Below is a small trained network, with its code and all its weights. Each question gives an input and a target symbol and asks what happens when units are switched off, that is, made to give their printed mean instead of their output.

import numpy as np


def w(rows, s, z=0):
    codes = np.array(rows[::2]) - 128.0
    scale = np.full(codes.shape[1], s)
    scale[-1] = z or s
    return codes * scale


def norm(h):
    return h / np.sqrt((h * h).mean(-1, keepdims=True) + 1e-5)


def f(y):
    return y / 2 * (1 + np.tanh(0.7978845608 * (y + 0.044715 * y**3)))


def softmax(a):
    e = np.exp(a - a.max(-1, keepdims=True))
    return e / e.sum(-1, keepdims=True)


def log_softmax(a):
    a = a - a.max(-1, keepdims=True)
    return a - np.log(np.exp(a).sum(-1, keepdims=True))


def net(x, mask):
    ids = ['γδεθμστ'.index(c) for c in x.split()]
    T = len(ids)
    res = E[ids] + P[:T]
    u = 0
    for l in range(3):
        r = norm(res)
        for j in range(2):
            rows = slice(2 * j, 2 * j + 2)
            q, k, v = (r @ M[l][rows].T for M in (Q, K, V))
            z = softmax(np.where(np.tri(T) > 0, q @ k.T / 2**0.5, -1e9)) @ v
            o = O[l][rows]
            res = res + np.where(mask[u + j], z, o[:, -1]) @ o[:, :-1]
        u += 2
        y = f(norm(res) @ A[l][:, :-1].T + A[l][:, -1])
        res = res + np.where(mask[u : u + 8], y, B[l][:, -1]) @ B[l][:, :-1]
        u += 8
    return log_softmax(norm(res)[-1] @ U[:, :-1].T + U[:, -1])


Q, K, V, O, A, B = {}, {}, {}, {}, {}, {}
E = w([
[136,112,88],'γ',
[171,5,127],'δ',
[123,134,5],'ε',
[134,173,117],'θ',
[83,107,174],'μ',
[41,204,149],'σ',
[89,95,75],'τ',
],0.017)
P = w([
[242,128,66],'0',
[64,190,75],'1',
[72,188,164],'2',
[241,162,117],'3',
[46,29,62],'4',
[53,142,201],'5',
[149,166,105],'6',
[199,175,254],'7',
[118,107,132],'8',
[47,107,139],'9',
[157,138,172],'10',
[130,177,142],'11',
],0.0095)
Q[0] = w([
[253,140,67],'L0H0',
[186,254,175],'L0H0',
[81,252,78],'L0H1',
[89,83,144],'L0H1',
],0.0086)
K[0] = w([
[38,95,121],'L0H0',
[117,197,98],'L0H0',
[255,21,132],'L0H1',
[206,153,175],'L0H1',
],0.0089)
V[0] = w([
[153,132,119],'L0H0',
[124,250,155],'L0H0',
[116,178,47],'L0H1',
[119,234,134],'L0H1',
],0.013)
O[0] = w([
[226,56,222,122],'L0H0',
[44,175,104,216],'L0H0',
[3,83,75,250],'L0H1',
[51,243,8,82],'L0H1',
],0.0052,0.0019)
A[0] = w([
[111,86,191,8],'L0N0',
[153,128,156,5],'L0N1',
[133,167,142,45],'L0N2',
[223,12,166,152],'L0N3',
[84,203,107,38],'L0N4',
[89,69,144,120],'L0N5',
[214,99,206,127],'L0N6',
[125,150,157,31],'L0N7',
],0.011,0.0021)
B[0] = w([
[135,123,132,150],'L0N0',
[168,133,98,113],'L0N1',
[135,118,120,126],'L0N2',
[25,167,136,254],'L0N3',
[148,76,1,201],'L0N4',
[99,87,201,168],'L0N5',
[134,195,48,197],'L0N6',
[117,99,131,128],'L0N7',
],0.008,0.0048)
Q[1] = w([
[255,109,4],'L1H0',
[130,84,56],'L1H0',
[110,227,112],'L1H1',
[100,167,79],'L1H1',
],0.0092)
K[1] = w([
[84,185,121],'L1H0',
[133,148,155],'L1H0',
[137,9,119],'L1H1',
[112,110,80],'L1H1',
],0.012)
V[1] = w([
[218,102,125],'L1H0',
[90,160,114],'L1H0',
[127,173,224],'L1H1',
[91,2,193],'L1H1',
],0.012)
O[1] = w([
[245,97,131,3],'L1H0',
[47,144,166,188],'L1H0',
[96,168,83,17],'L1H1',
[82,39,189,138],'L1H1',
],0.011,0.0047)
A[1] = w([
[185,103,103,13],'L1N0',
[94,173,179,123],'L1N1',
[173,183,249,70],'L1N2',
[130,155,180,211],'L1N3',
[181,82,195,254],'L1N4',
[54,75,168,159],'L1N5',
[254,139,156,63],'L1N6',
[93,127,42,153],'L1N7',
],0.012,0.0027)
B[1] = w([
[108,115,74,119],'L1N0',
[124,72,2,184],'L1N1',
[67,137,143,164],'L1N2',
[86,74,40,161],'L1N3',
[24,172,40,173],'L1N4',
[118,186,121,254],'L1N5',
[172,153,44,145],'L1N6',
[41,147,221,197],'L1N7',
],0.007,0.0079)
Q[2] = w([
[127,157,35],'L2H0',
[15,144,163],'L2H0',
[3,172,128],'L2H1',
[217,87,171],'L2H1',
],0.012)
K[2] = w([
[152,104,147],'L2H0',
[177,179,17],'L2H0',
[208,83,106],'L2H1',
[3,149,126],'L2H1',
],0.014)
V[2] = w([
[44,78,190],'L2H0',
[92,7,93],'L2H0',
[23,203,126],'L2H1',
[136,53,129],'L2H1',
],0.011)
O[2] = w([
[40,37,115,139],'L2H0',
[155,47,131,141],'L2H0',
[162,136,224,254],'L2H1',
[4,27,11,105],'L2H1',
],0.011,0.006)
A[2] = w([
[65,217,24,139],'L2N0',
[111,91,146,60],'L2N1',
[86,96,87,154],'L2N2',
[194,96,72,159],'L2N3',
[92,76,102,61],'L2N4',
[250,68,84,2],'L2N5',
[229,57,230,23],'L2N6',
[155,176,199,118],'L2N7',
],0.012,0.0035)
B[2] = w([
[17,37,120,254],'L2N0',
[122,146,143,128],'L2N1',
[153,83,154,182],'L2N2',
[179,187,43,133],'L2N3',
[156,121,151,153],'L2N4',
[58,154,2,130],'L2N5',
[49,159,212,121],'L2N6',
[221,164,146,200],'L2N7',
],0.0097,0.0064)
U = w([
[183,43,147,230],'γ',
[155,95,1,236],'δ',
[130,133,73,4],'ε',
[192,148,82,134],'θ',
[37,190,74,42],'μ',
[179,104,222,112],'σ',
[147,10,166,94],'τ',
],0.0089,0.0026)

Each question gives the input, a string of symbols that net reads in full, and the target symbol t.
The units are the heads (2 rows each of Q, K, V and O) and the neurons (one row each of A and B). Each row of codes is followed by its name. A weight is (code - 128) times the scale printed after its matrix; where a second scale follows, it is the last column's (O, A, B and U).
mask holds one flag per unit, layer by layer, with each layer's heads first. A switched-off unit (its flag False) gives its mean, the last column of its rows in O or B, instead of its output. The means were averaged over made-up inputs and are rounded, as every weight is.
A unit's drop is (log p(t) with every unit on - log p(t) with that unit switched off) / (log p(t) with every unit on - log p(t) with every unit switched off).
The circuit of an input: a set's keep is (log p(t) with only the set's units on - log p(t) with every unit switched off) / (log p(t) with every unit on - log p(t) with every unit switched off). Starting from the 12 units with the biggest drops (on a tie, the unit counted first), units are removed one at a time, each time the one whose removal leaves the highest keep (on an exact tie, the one counted first), for as long as the keep stays at least 0.8.
circuit, biggest first: the units of the circuit, biggest drop first
unit that matters most: the unit with the biggest drop
top k neurons: the k neurons with the biggest drops, biggest first
top k neurons in layer l: the k neurons of layer l with the biggest drops, biggest first
which heads matter: for each layer, one digit per head in row order, 1 if its drop is at least 0.15 and else 0, layers parted by /
input σ δ σ θ, target σ: top 2 neurons -> L1N2, L2N0
input δ δ τ ε δ σ γ μ, target δ: circuit, biggest first -> L2H1, L1N4, L1H0
input δ σ τ, target δ: unit that matters most -> L1H0
input σ τ γ ε σ μ γ σ τ, target σ: circuit, biggest first -> L2H1, L1N1
input τ σ γ δ σ, target τ: circuit, biggest first -> L0H1, L2H0
input τ δ ε δ γ σ γ ε σ ε δ ε, target τ: circuit, biggest first -> L1H1, L0H1
input δ σ μ σ δ δ θ σ, target δ: top 2 neurons in layer 0 -> L0N3, L0N6
input τ ε σ σ δ θ, target τ: which heads matter -> 01 / 00 / 10
input δ σ μ τ δ δ, target δ: circuit, biggest first -> L2H1, L1H0
input σ θ σ δ σ θ, target σ: which heads matter -> 01 / 00 / 01
input δ δ ε σ θ δ θ, target δ: which heads matter -> 00 / 10 / 01
input σ δ θ σ δ δ γ τ ε μ, target σ: which heads matter -> 00 / 01 / 01
input γ σ γ, target σ: top 3 neurons in layer 0 -> L0N3, L0N6, L0N4
input μ σ σ δ, target μ: which heads matter -> 11 / 10 / 00
input σ σ σ γ σ σ δ σ σ γ, target σ: which heads matter -> 00 / 00 / 01
input σ ε τ γ θ σ σ σ σ σ σ δ, target σ: which heads matter -> 00 / 01 / 01
input τ τ γ, target τ: which heads matter -> 00 / 00 / 00
input μ σ σ ε σ σ σ τ σ σ δ, target μ: unit that matters most -> L0H1
input σ σ δ σ σ σ σ, target σ: which heads matter -> 01 / 00 / 01
input τ δ γ, target τ: unit that matters most -> L0N3
